Below is a small trained network, with its code and all its weights. Each question gives an input and a class and asks what happens when units are switched off, that is, made to give their printed mean instead of their output.

import numpy as np


def w(rows, s, z=0):
    codes = np.array(rows[::2]) - 128.0
    scale = np.full(codes.shape[1], s)
    scale[-1] = z or s
    return codes * scale


def norm(h):
    return h / np.sqrt((h * h).mean(-1, keepdims=True) + 1e-5)


def f(y):
    return np.maximum(y, 0)


def log_softmax(a):
    a = a - a.max(-1, keepdims=True)
    return a - np.log(np.exp(a).sum(-1, keepdims=True))


def net(x, mask):
    res = np.array(x, float).reshape(1, 3) / 4 @ E
    u = 0
    for l in range(2):
        y = f(norm(res) @ A[l][:, :-1].T + A[l][:, -1])
        res = res + np.where(mask[u : u + 4], y, B[l][:, -1]) @ B[l][:, :-1]
        u += 4
    return log_softmax(norm(res)[-1] @ U[:, :-1].T + U[:, -1])


A, B = {}, {}
E = w([
[124,176,77,50,102,186,85,185,112],'x0',
[241,177,128,113,112,250,98,55,253],'x1',
[140,177,75,121,78,143,152,43,30],'x2',
],0.0064)
A[0] = w([
[117,30,97,55,239,127,73,167,58,62],'L0N0',
[102,99,135,115,151,154,78,254,197,253],'L0N1',
[32,121,146,148,137,146,174,57,99,15],'L0N2',
[65,44,118,135,148,80,149,122,60,109],'L0N3',
],0.0085,0.0035)
B[0] = w([
[130,108,98,141,142,239,107,127,99,196],'L0N0',
[159,149,23,200,81,189,99,240,177,255],'L0N1',
[107,244,68,89,217,117,135,123,129,157],'L0N2',
[156,127,210,87,138,86,105,73,126,228],'L0N3',
],0.011,0.0096)
A[1] = w([
[134,87,30,140,102,156,155,115,1,41],'L1N0',
[118,120,144,33,149,190,157,82,142,250],'L1N1',
[180,106,249,162,195,77,144,210,181,50],'L1N2',
[17,55,120,153,162,46,120,192,116,43],'L1N3',
],0.0076,0.0017)
B[1] = w([
[68,79,214,69,146,234,16,27,49,236],'L1N0',
[137,121,78,186,139,169,109,162,210,255],'L1N1',
[2,33,146,101,60,164,141,41,111,240],'L1N2',
[195,188,17,105,160,245,117,172,49,180],'L1N3',
],0.0092,0.0037)
U = w([
[129,214,173,82,209,6,166,79,92,137],'0',
[129,118,176,124,76,95,102,232,91,72],'1',
[81,41,104,153,65,107,192,184,161,71],'2',
[176,116,143,41,89,85,247,177,113,1],'3',
[227,199,26,184,67,183,139,218,225,199],'4',
[66,71,220,87,72,55,203,81,155,64],'5',
[91,111,154,79,148,218,60,67,83,167],'6',
],0.011,0.0066)

Each question gives the input, the list of numbers given to net, and the class t.
The units are the neurons (one row each of A and B). Each row of codes is followed by its name. A weight is (code - 128) times the scale printed after its matrix; where a second scale follows, it is the last column's (A, B and U).
mask holds one flag per neuron, layer by layer. A switched-off neuron (its flag False) gives its mean, the last column of its row in B, instead of its output. The means were averaged over made-up inputs and are rounded, as every weight is.
A unit's drop is (log p(t) with every unit on - log p(t) with that unit switched off) / (log p(t) with every unit on - log p(t) with every unit switched off).
The circuit of an input: a set's keep is (log p(t) with only the set's units on - log p(t) with every unit switched off) / (log p(t) with every unit on - log p(t) with every unit switched off). Starting from all 8 units, units are removed one at a time, each time the one whose removal leaves the highest keep (on an exact tie, the one counted first), for as long as the keep stays at least 0.8.
units of the circuit, in order: the units of the circuit, biggest drop first
most important unit: the unit with the biggest drop
k most important neurons: the k neurons with the biggest drops, biggest first
top k neurons in layer l: the k neurons of layer l with the biggest drops, biggest first
drop when u is switched off: that unit's drop, to one decimal
input [1,5,7], class 6: units of the circuit, in order : (L0N1)
input [-6,-5,-5], class 6: units of the circuit, in order : (L1N2; L1N3)
input [-5,-8,-7], class 6: units of the circuit, in order : (L1N2; L1N3)
input [-7,1,0], class 5: 3 most important neurons : (L0N1; L0N0; L1N2)
input [-2,-7,-4], class 6: 3 most important neurons : (L1N2; L0N3; L1N3)
input [-1,2,3], class 6: 2 most important neurons : (L0N1; L0N3)
input [-2,-8,-8], class 4: 3 most important neurons : (L0N1; L1N3; L1N0)
input [1,-3,1], class 6: 2 most important neurons : (L0N0; L1N1)
input [0,-7,4], class 0: units of the circuit, in order : (L0N3; L0N1)
input [-8,3,-3], class 5: units of the circuit, in order : (L0N1; L0N0)
input [5,-6,-1], class 6: 2 most important neurons : (L0N0; L1N0)
input [0,4,7], class 6: 2 most important neurons : (L0N3; L1N0)
input [2,-6,-3], class 6: 4 most important neurons : (L0N0; L1N0; L1N1; L0N3)
input [-1,-5,5], class 0: most important unit : L0N3
input [-3,0,1], class 0: 2 most important neurons : (L0N2; L0N1)
input [6,4,7], class 6: 3 most important neurons : (L1N0; L0N1; L0N3)
input [-4,-2,-4], class 2: top 2 neurons in layer 1 : (L1N2; L1N0)
input [-8,-8,8], class 0: 2 most important neurons : (L0N3; L0N2)
input [-7,-5,0], class 0: top 2 neurons in layer 0 : (L0N1; L0N2)
input [2,1,3], class 6: units of the circuit, in order : (L0N1)
input [3,-7,-3], class 6: 2 most important neurons : (L0N0; L1N0)
input [0,-3,2], class 0: drop when L0N2 is switched off : 0.2
input [-2,-6,4], class 0: drop when L0N3 is switched off : 0.5
input [-7,0,-1], class 5: drop when L1N2 is switched off : 0.2
